[[ -7  13  54]
 [ -9  -7  12]
 [-10 -19  26]
 [ -9 -44 -45]
 [  6 106  36]
 [  6 105 -44]
 [  5  63  35]
 [-11 -77  55]]
|
[[ -9 -44 -45]
 [  6 105 -44]
 [ -9  -7  12]
 [-10 -19  26]
 [  5  63  35]
 [  6 106  36]
 [ -7  13  54]
 [-11 -77  55]]

[[ 41 -29   2  25 -13  -1  26  50  -3  12  38  -4 -21]
 [ 31 -36  -3  17 -24 -15  30  46   0  18  34  30 -17]
 [-85  21 -38  64  50  -7 -26  36  32 -46 -33 -16  28]
 [ 29 -38   3  23  -3 -13  21  40 -10   9  37 -30 -32]
 [ -7 -22   7  27  -1  -6  33  37   3   2  19  -8 -16]
 [-62   2 -37  39  34  -7 -12  36  32 -27  -8   3  11]]
|
[[-85  21 -38  64  50  -7 -26  36  32 -46 -33 -16  28]
 [-62   2 -37  39  34  -7 -12  36  32 -27  -8   3  11]
 [ 31 -36  -3  17 -24 -15  30  46   0  18  34  30 -17]
 [ 41 -29   2  25 -13  -1  26  50  -3  12  38  -4 -21]
 [ 29 -38   3  23  -3 -13  21  40 -10   9  37 -30 -32]
 [ -7 -22   7  27  -1  -6  33  37   3   2  19  -8 -16]]

[[-83  58  95 -44  14]
 [  9 -33 -10  20 -12]
 [-17  -1  21  -8  30]]
|
[[  9 -33 -10  20 -12]
 [-17  -1  21  -8  30]
 [-83  58  95 -44  14]]

[[  1   8  -7  -6  -7   2  -3   1  13 -12]
 [ -6  -2 -23  -5   2  -5   2   4   1  -8]
 [  0  18 -19 -11 -20  -2  -6   6  19 -27]
 [ -3   3 -15 -10   4   7   1  -1  26 -11]
 [ -6  -2 -22  -9   7   3   3   0  19  -9]
 [-10  -2 -38 -16  12   6   5   0  34 -16]
 [-22 -10 -77 -19  14 -13   8  12  14 -24]]
|
[[-22 -10 -77 -19  14 -13   8  12  14 -24]
 [-10  -2 -38 -16  12   6   5   0  34 -16]
 [ -6  -2 -23  -5   2  -5   2   4   1  -8]
 [ -6  -2 -22  -9   7   3   3   0  19  -9]
 [  0  18 -19 -11 -20  -2  -6   6  19 -27]
 [ -3   3 -15 -10   4   7   1  -1  26 -11]
 [  1   8  -7  -6  -7   2  -3   1  13 -12]]

[[  9 -16   9  -6  14  20 -16   1   7  18   0 -37  58 -24 -46]
 [  4 -20  22  -3   7 -37   4  -5   0  -4   1  10  81  23 -42]
 [-16  -7  -2  12   6  -4 -16   4   2  -1  -8  11   9   8  37]]
|
[[-16  -7  -2  12   6  -4 -16   4   2  -1  -8  11   9   8  37]
 [  9 -16   9  -6  14  20 -16   1   7  18   0 -37  58 -24 -46]
 [  4 -20  22  -3   7 -37   4  -5   0  -4   1  10  81  23 -42]]

[[ -6  27 -58  24 -50  83  20 -26 -67  37]
 [  0  59  62  11 -75 -79 -63   8  66  55]
 [ 26 -84  35 -80  13 -60 -63  -6 -76 -70]
 [-59   9 -16  16 -78 -32 -83 -13 -56 -75]
 [ 52  84 -22 -16  58  39 -33 -38  22   7]
 [ 76  78 -52  74 -46 -61   2 -80  41 -14]
 [ 44 -51  30   9  37  79  50  18 -17 -16]
 [-39 -49  49  83  11 -47  12  33 -46 -21]]
|
[[ -6  27 -58  24 -50  83  20 -26 -67  37]
 [ 76  78 -52  74 -46 -61   2 -80  41 -14]
 [ 52  84 -22 -16  58  39 -33 -38  22   7]
 [-59   9 -16  16 -78 -32 -83 -13 -56 -75]
 [ 44 -51  30   9  37  79  50  18 -17 -16]
 [ 26 -84  35 -80  13 -60 -63  -6 -76 -70]
 [-39 -49  49  83  11 -47  12  33 -46 -21]
 [  0  59  62  11 -75 -79 -63   8  66  55]]

[[ -2  -2  -4  -3   2 -54  22 -25  44 -24 -75 -21]
 [ 43  41  25 -53  14  66 -31 -16 -31 -10   7   4]
 [-18 -34  -5  10   2  38  30  16 -34 -36  57  31]
 [ -6 -48 -32 -15  28  81  27 -18 -19  -8   0  24]
 [ 23  18 -25 -14 -27  34  53  26 -12  22  49  19]]
|
[[ -6 -48 -32 -15  28  81  27 -18 -19  -8   0  24]
 [ 23  18 -25 -14 -27  34  53  26 -12  22  49  19]
 [-18 -34  -5  10   2  38  30  16 -34 -36  57  31]
 [ -2  -2  -4  -3   2 -54  22 -25  44 -24 -75 -21]
 [ 43  41  25 -53  14  66 -31 -16 -31 -10   7   4]]

[[-38 -49 -22  -3  -5  -9  15]
 [ 85  67   3 -45 -45 -17  -2]
 [-41 -14  -1  -7  -3  30  61]
 [ 45 -20 -51 -35  -8  -3 -10]
 [ -7  -7  20  55  54  -3 -71]
 [ -6  -3  -9   6  45  61  23]]
|
[[ 45 -20 -51 -35  -8  -3 -10]
 [-38 -49 -22  -3  -5  -9  15]
 [ -6  -3  -9   6  45  61  23]
 [-41 -14  -1  -7  -3  30  61]
 [ 85  67   3 -45 -45 -17  -2]
 [ -7  -7  20  55  54  -3 -71]]
